[-1.14 -0.09 -2.69  1.15  3.24 -1.02  1.98 -0.45  0.87  0.03  0.85  0.27
  1.07 -0.79  3.79  1.21  4.55 -0.42 -1.39 -0.17 -1.56  0.63 -1.94 -1.28
  0.22  0.57  2.49 -0.68 -0.97  1.91 -0.88  2.07 -0.05 -0.39]  <42>
[-0.75  0.37 -1.50  0.56  1.15 -0.12  0.73 -0.61 -0.48  0.81  0.65 -0.60
  0.07  1.09  2.44 -1.22  2.43  0.18 -0.13  0.20 -0.01  0.32 -2.23  0.93
  0.56  1.31  0.51 -0.31 -0.56  0.72 -0.48  1.54  0.14 -0.03]  <42>
[-0.87  0.08 -1.20 -0.52  2.19 -0.61  1.00 -0.10 -1.09 -0.01 -0.27  0.02
  0.87 -1.02 -1.14 -0.03  1.26 -0.16  0.35 -0.82 -1.83 -0.27 -0.76 -1.41
 -0.02 -0.33 -0.54  0.32 -0.40  0.72  0.29  0.25  3.47  0.79]  <65>
[-0.43 -0.53 -1.72  0.65  2.50 -0.82  1.72  0.19 -1.00 -1.00  0.49 -1.26
  0.35  0.61  6.39 -0.40  0.74  0.53 -0.17 -0.01 -3.25  0.44 -2.46  2.45
 -0.11  0.19 -0.59  0.81 -0.30  2.39 -0.72  2.03  0.43  0.33]  <50>
[-1.49 -0.03 -6.07 -1.71  1.18 -0.19 -0.85  0.05 -2.45 -0.36  0.02 -2.30
  0.85 -0.40  8.41  3.41  6.35 -1.45  1.48 -1.81  0.60  0.51 -3.49 -1.11
  0.91  0.26  0.03  1.08  0.03 -1.43  2.68 -2.09  2.04  2.00]  <62>
[-0.45 -0.01 -1.61  0.03  3.43 -0.64  0.55  0.40  0.14  0.33 -0.13  1.00
  0.56  0.96 -0.48  0.73  5.91 -0.44 -0.82 -0.32 -2.78  0.04 -0.57 -1.70
  0.10 -0.08  2.59 -0.60 -0.70  0.89 -0.23 -0.66  0.07  0.55]  <62>
[-0.18  0.59  1.90  0.44  1.50 -0.87  1.95  0.21  0.67 -0.24 -1.18  1.78
  0.88  1.87 -5.90 -1.66 -1.56  0.53 -1.25  1.05 -2.87 -1.78  0.58  0.30
  0.26  0.58  0.75  1.69  0.09  2.63 -1.39  2.74  0.13 -0.74]  <56>
[-0.91 -0.58 -3.98 -1.43  5.33 -1.54  2.03  0.66 -1.76  0.19  0.32 -2.01
  2.27  0.64  5.17  1.49  6.17 -0.66 -1.16 -0.76 -1.77  1.01 -2.90 -1.14
  0.48  0.24  1.01  0.10 -0.48  1.36 -0.14  2.55  1.69  0.03]  <50>
[-0.46  0.46 -3.44  0.31  1.21 -0.30 -0.51 -0.15 -0.58  0.52  0.43 -0.99
  0.49 -0.77  6.65  2.12  4.62 -0.97  0.32 -2.06  0.38  1.23 -1.72 -0.70
  0.45  0.43  1.15 -0.34 -1.79 -1.86  1.16  0.72  0.61  0.99]  <54>
[ 0.75 -0.87 -5.36 -2.36 -0.78  1.71 -4.20 -0.47 -1.50  1.19  0.24 -1.62
  0.01 -1.60  2.91  3.14  4.49 -2.08 -0.08 -2.27 -0.91  1.08 -1.08 -2.87
 -1.52 -0.32 -0.50  0.11  0.13 -4.88  4.28 -7.03  0.92  2.21]  <52>
[-1.31 -0.04 -2.99  0.19  1.99 -0.82  1.29 -0.06 -1.35 -0.55 -0.25 -0.97
  0.56 -1.26  7.04  0.45  3.25  0.06 -0.49 -0.58 -0.47  0.49 -2.70  0.02
  0.53  0.67 -0.79  0.42  0.02  1.33  0.43  2.23  1.05  0.42]  <50>
[ 0.92  0.25 -2.87 -1.30  0.94  0.59 -2.39  1.17 -0.62  1.03 -0.80  0.14
  1.18 -2.00 -6.12  2.23  4.16 -1.46  0.34 -1.65 -4.00 -0.99  0.40 -4.26
 -0.80  0.50  0.50 -0.84 -1.89 -2.98  2.99 -5.50  1.59  1.39]  <52>
[-0.09 -0.21 -1.21 -1.74  0.97 -0.43  0.57 -0.71 -0.26 -0.22 -0.42  0.01
 -0.17  2.47 -0.61  0.24  2.30  0.32  0.37 -0.52 -0.88 -2.08 -0.71 -0.26
  1.11  0.92 -0.80  0.20  0.12  1.38  0.39  0.31  2.26  0.76]  <54>
[-1.12 -1.21 -1.46  0.32  2.53 -1.50  1.35 -0.29 -0.47  0.00  1.46 -0.90
  0.12  1.16  4.21  0.60  1.98 -0.04  0.06 -0.18 -0.48  0.69 -1.56  1.16
  1.38  1.12 -2.32  0.84  0.27  1.22 -0.56  2.26  2.47  1.15]  <50>
[-0.44 -0.38 -0.99 -0.09  0.12 -0.29 -2.28 -0.10 -1.32 -0.33 -0.10 -0.78
  0.65 -0.73  0.27  0.23  1.88  0.06  0.29 -0.78 -1.24  0.69 -0.89 -0.29
  0.24 -0.94 -0.51 -0.13 -0.20 -0.19  0.50 -0.42  2.75  0.33]  <65>
[-0.07  0.78  1.66  1.84  0.08  0.01  1.67  0.16  1.08 -0.80  0.50  0.60
 -0.21 -0.80  2.29 -2.91 -1.72  0.30 -0.24  0.48  1.80  0.54  0.62  2.62
  0.37  0.62  1.34  5.01 -0.32  1.67 -2.50  3.10 -3.88 -1.97]  <50>
[-1.21  1.84 -0.54  1.45  0.59 -1.83  0.80 -0.32  0.09  0.33  0.74  0.57
  0.37 -0.46  1.83 -0.21 -0.20 -0.43 -0.64 -0.50 -0.49  1.37 -0.55  0.67
  0.21 -0.20  1.96 -0.33 -0.81  0.85 -1.33  2.38 -2.05 -0.70]  <56>
[ 0.74  0.15 -1.34 -0.13  0.60 -1.21  0.31  0.34 -0.14 -0.18 -0.66  0.25
  0.27  2.36 -1.18  0.49  3.30 -0.55  0.47 -0.29 -1.66 -1.21 -0.26 -0.40
  0.17  0.41 -1.04 -0.25  0.11  0.34  0.35  0.07  1.48  1.61]  <62>
[ 0.90 -0.12 -2.97 -1.77  0.21 -0.16 -1.71  0.01 -0.73 -0.34 -0.59 -2.45
 -0.15  0.31  5.84  1.73  1.95 -0.10  2.21 -0.97  0.94  0.30 -1.68  0.11
  0.56 -0.78 -1.41  0.72  0.56 -0.29  2.34 -0.31  1.63  0.66]  <54>
[-0.69  0.05 -1.85 -0.43  2.80 -0.68  0.64  0.06 -1.15  0.07 -0.20  0.36
  1.19 -0.40  0.09 -1.66  1.86  0.39  0.17  0.56 -2.54  0.00 -0.49 -1.14
  0.35  0.99  0.30  0.12 -0.81 -0.83  0.75 -0.63  1.14  0.29]  <65>
[-0.49  0.37 -0.27  1.20  1.22  0.21  0.67  0.21 -0.11 -0.59  0.95 -0.39
 -0.35 -1.32  2.76  0.04 -0.63 -0.55 -1.36  0.52  0.10  1.60 -0.27  0.78
  0.72  0.60  0.46 -0.51  1.86  1.93 -0.81  2.19 -0.84 -0.27]  <56>
[-0.20 -0.21 -1.53 -0.64  1.05 -0.74 -1.47  0.16 -0.22 -0.30 -0.26 -0.67
 -0.12  0.95  0.83  0.57  2.54 -0.60  0.91 -0.41 -0.78 -4.70 -1.08 -1.57
 -0.49 -0.32 -0.93  0.53 -0.61 -0.19  0.53 -0.68  1.05  0.79]  <62>
[-1.40 -0.85 -1.66  0.39  3.42 -0.88  1.68 -0.14 -1.82  1.56 -0.68 -0.61
  0.96  1.15  0.33  0.82  3.35  0.25 -0.04 -0.05 -2.17  0.21  0.10 -1.48
  1.28  2.24 -0.30 -0.15 -0.18  2.46  0.53  1.64  2.93  0.30]  <56>
[-0.60  0.82 -0.47  0.22  1.64 -0.61  2.10 -0.37  0.48 -0.03 -0.02  0.46
  0.72  0.36  0.52 -0.73  1.70  1.79 -0.78  0.03 -1.17 -0.67 -0.16  1.07
 -0.09 -0.06  0.23 -0.11 -0.58  1.69 -0.62  2.00 -0.66  0.29]  <42>
[-0.59  0.05 -1.73  0.07  0.63 -1.06  0.19  0.04 -0.06 -0.67  0.39 -0.20
 -0.44  1.07  2.11  0.80  1.78 -0.41  0.02  0.09  0.58 -0.57 -0.99 -0.06
  0.81  0.75 -0.03 -0.10  0.66 -0.12 -0.08  0.07  0.60 -0.24]  <54>
[-0.52  0.33 -0.46 -0.07  2.33 -1.73  1.15  0.23 -0.34 -0.21  0.51 -0.27
  0.97  1.23 -0.58 -0.44  1.59  0.31  0.21  0.15 -2.06 -1.00 -0.60  0.27
  0.65  0.24 -0.14  2.20 -0.32  1.26  0.19  2.18  1.82 -0.65]  <49>
[-0.14 -1.46 -3.74 -0.98  2.08 -0.29 -1.44  0.13 -0.92 -7.17 -0.34 -0.44
  0.72 -1.13 -2.00  1.02  4.42 -0.17 -0.71 -2.03 -2.61 -0.70 -0.21 -1.75
  0.08  0.26  1.78 -0.07 -0.84 -1.16  1.75 -2.69  2.02  0.54]  <68>
[ 0.72  0.06 -3.01 -0.52 -0.26  1.28 -1.74  1.07  0.48  0.39 -0.32  0.11
 -0.57 -1.40 -1.29  1.25  1.69 -0.71 -0.13 -1.21 -0.81 -0.09  0.46 -1.23
 -0.20 -0.13  1.64 -0.96 -0.67 -1.49  0.53 -2.67 -2.72  0.28]  <68>
[ 0.11  1.23 -0.65  0.42  2.51 -1.44  1.89  0.15 -0.48  0.38 -0.68  0.07
  0.85  1.06 -1.75 -0.37  0.85  0.39 -0.11  0.13 -2.13 -1.27 -0.51 -0.50
 -0.21  0.05  0.32 -0.11 -0.44  2.32 -0.19  2.20  4.30  0.33]  <49>
[-0.64  0.03 -0.57  0.86  3.85 -1.33  2.80 -0.31 -0.61  0.02 -0.46  0.08
  1.09  0.99 -2.86 -0.65  1.07  0.46 -0.73  0.03 -2.62 -0.58 -0.59  0.09
 -1.10  1.28  0.57 -0.36 -0.52  2.27 -0.40  2.07  1.83 -0.80]  <56>
[-0.12  0.56 -0.49  0.23  0.90 -0.54  1.05 -0.14  0.95 -0.03  0.25  0.12
 -0.96  0.53  1.08  0.63  1.09  0.24  0.08  0.12  2.60  0.06 -0.12  0.00
  0.72 -0.51  0.36  0.41  0.35  1.55 -0.57  1.12  0.18 -0.20]  <49>
[ 0.36 -1.04 -3.92 -1.87  1.35  0.66 -2.89  0.41 -1.55  0.57 -0.55 -0.62
  1.50 -0.64 -3.86  2.50  5.45 -3.78 -0.45 -1.58 -2.92 -1.34  0.71 -4.50
 -1.36 -0.28  0.26 -0.82 -1.16 -2.42  2.55 -5.72  2.32  1.34]  <52>
[ 0.30 -0.33 -1.63  0.57  0.56  0.33  0.66  0.00  0.38 -1.53  1.13 -0.44
  0.05 -0.88  4.92  0.98  1.04 -0.53 -0.02 -0.60  1.02  1.07 -0.81  0.29
 -0.83 -1.80  0.99 -0.47 -0.36  0.45 -0.24  0.91 -1.85  0.23]  <49>
[-0.58 -1.38 -5.03 -0.86  4.76 -0.93  0.57 -0.45 -2.03 -0.43  0.76 -1.60
  0.49 -0.24  5.98  0.43  5.42 -1.83 -0.47 -1.21 -1.70  1.01 -2.61 -1.28
  0.67  0.49  0.52  0.60 -0.13  0.26  0.81  1.82  2.18  1.16]  <56>
[ 0.15 -1.06 -1.04 -0.78  0.22 -0.81 -0.13  0.11 -1.05 -0.45  1.27 -0.50
  0.48 -0.46  1.96  2.18  0.69  0.19  1.15 -0.03  0.69  0.33 -1.12  1.04
  1.13 -0.45 -0.78 -0.15 -0.05 -0.81  0.75  1.00  1.75  0.34]  <49>
[-0.99  0.12 -1.52 -0.01 -2.19 -1.43  1.02 -0.02 -1.05 -0.48 -0.45  0.10
  1.52  1.42  1.29 -0.56  1.74  0.55 -0.40 -0.44 -0.67 -0.77 -2.62  0.30
  0.75  0.53 -0.09 -1.44  0.39  2.03 -0.21  1.31  0.53 -0.84]  <49>
[ 0.59  0.02 -0.87  0.35  0.20  0.19 -0.39  0.16  0.11  0.37 -0.20 -0.71
 -0.52  0.12  2.96  1.34  2.34 -1.89  0.36 -0.73 -0.21  0.22 -1.30 -0.86
 -0.49 -0.25  1.02  0.09 -0.88 -1.17 -1.34  0.48 -0.12 -0.59]  <62>
[-0.20  0.11 -1.55  0.45  1.61 -0.71  1.77  1.86 -0.72 -0.32  0.94 -1.37
 -0.65 -0.27  2.75  0.66  0.04 -0.88 -0.94 -0.15  0.29  1.29 -0.94 -2.05
  0.38 -0.40  0.14 -0.43 -0.18 -0.02  0.22  1.78 -0.05 -0.12]  <56>
[-0.59 -4.11 -2.97  0.29  1.29  2.33  0.56 -0.01 -0.70 -0.05 -0.14 -1.19
 -0.13 -0.65  5.48  1.13  1.68  0.18  0.70 -0.24  0.59  0.01 -1.79  0.89
  0.23  1.13 -0.58 -0.74 -0.25  0.31  0.50  0.94  0.64  0.11]  <49>
[-0.34 -1.19 -0.71  0.02  1.86 -0.73  1.54 -0.37 -1.38  0.11  0.09 -0.06
  2.01  1.54 -2.56 -0.52  0.17  0.72 -0.89 -0.46 -2.76 -1.05  0.32  0.11
  0.24  0.43 -0.59 -0.82 -0.02  2.45 -0.05  2.03  2.62  0.14]  <56>
[ 0.95 -0.51 -3.42 -1.83  1.27  0.38 -2.99 -0.23 -0.72  1.23 -0.21 -0.41
  0.94 -0.73 -4.91  2.18  4.39 -1.02  0.05 -1.19 -2.81 -0.59  0.36 -3.66
 -0.98 -0.12  0.27 -1.11 -1.17 -3.25  2.70 -5.46  1.15  1.37]  <52>

[-1.34 -0.05 -0.70  0.37 -1.01  1.50 -0.91 -0.73  1.31 -0.56 -1.31 -1.82
 -1.71 -2.74  1.04 -0.81 -0.63  0.00  0.80  0.01 -0.72 -0.04 -0.67  1.42
  0.45 -0.14  1.50  3.36  0.43 -0.77  0.13 -1.17 -0.73 -1.46]  q678
[-1.00 -0.04 -0.58 -0.22 -0.46  0.32 -0.73  0.15  1.81 -0.24 -1.36 -0.36
 -1.41 -1.61  0.25 -0.01 -0.91 -0.08  0.78 -1.24  0.69 -0.20 -2.06  0.06
 -0.04  0.86  1.20  2.59 -0.38  0.05  0.76 -1.17 -1.72 -0.20]  Q515
[ 0.42  0.27  0.05 -0.98  1.67 -0.22  0.25  7.33  0.16  0.41  0.28 -2.01
  1.78  0.93  1.36 -0.20 -0.39 -0.67  0.92 -0.32  0.70 -2.55  0.10  0.16
 -0.55  0.56  0.66 -2.44 -0.53  4.13  0.69 -1.24 -1.70 -0.84]  q551
[-1.57 -0.15  0.39 -0.86  2.31 -0.69  2.34 -0.73  1.92  0.63  0.84  0.29
 -0.99 -1.09  1.30  0.06 -0.35 -0.82  2.92 -0.43  0.63 -2.01 -2.03 -0.52
 -0.08  1.65  0.00  0.16 -2.31  0.00  1.71  1.05 -0.71  2.30]  q295
[ 0.40 -0.50  0.27 -0.79 -0.03 -0.33 -0.45  0.07  0.13  1.71  3.04 -2.43
  0.79  1.38 -0.26  0.01  0.00  0.80  0.04 -2.35 -1.02 -3.73  2.00 -0.29
 -0.70  0.08 -0.54 -1.85  0.90 -2.01  2.31 -0.46  1.43  0.53]  q551
[ 0.36  0.70 -0.20 -1.21  1.04 -0.55  1.20  0.01  0.33 -0.34  0.13 -2.93
  0.14 -0.65 -0.27  0.45 -0.23 -0.22  0.97  0.67  0.02 -1.31  1.01 -0.91
  0.74  0.83  1.54 -0.72  0.09 -0.26  1.19  0.76  0.57  0.28]  q610
[ 0.25 -0.01  0.28  0.56 -0.46  2.24  0.71 -0.30  0.59 -0.38 -0.44  1.14
  0.63 -1.62 -0.44  0.43 -0.38 -0.14  0.56  0.97  0.74  1.32  0.47 -0.02
 -0.04 -0.21  2.73  1.83 -0.45 -0.66  0.38 -0.20 -0.11 -2.21]  Q515
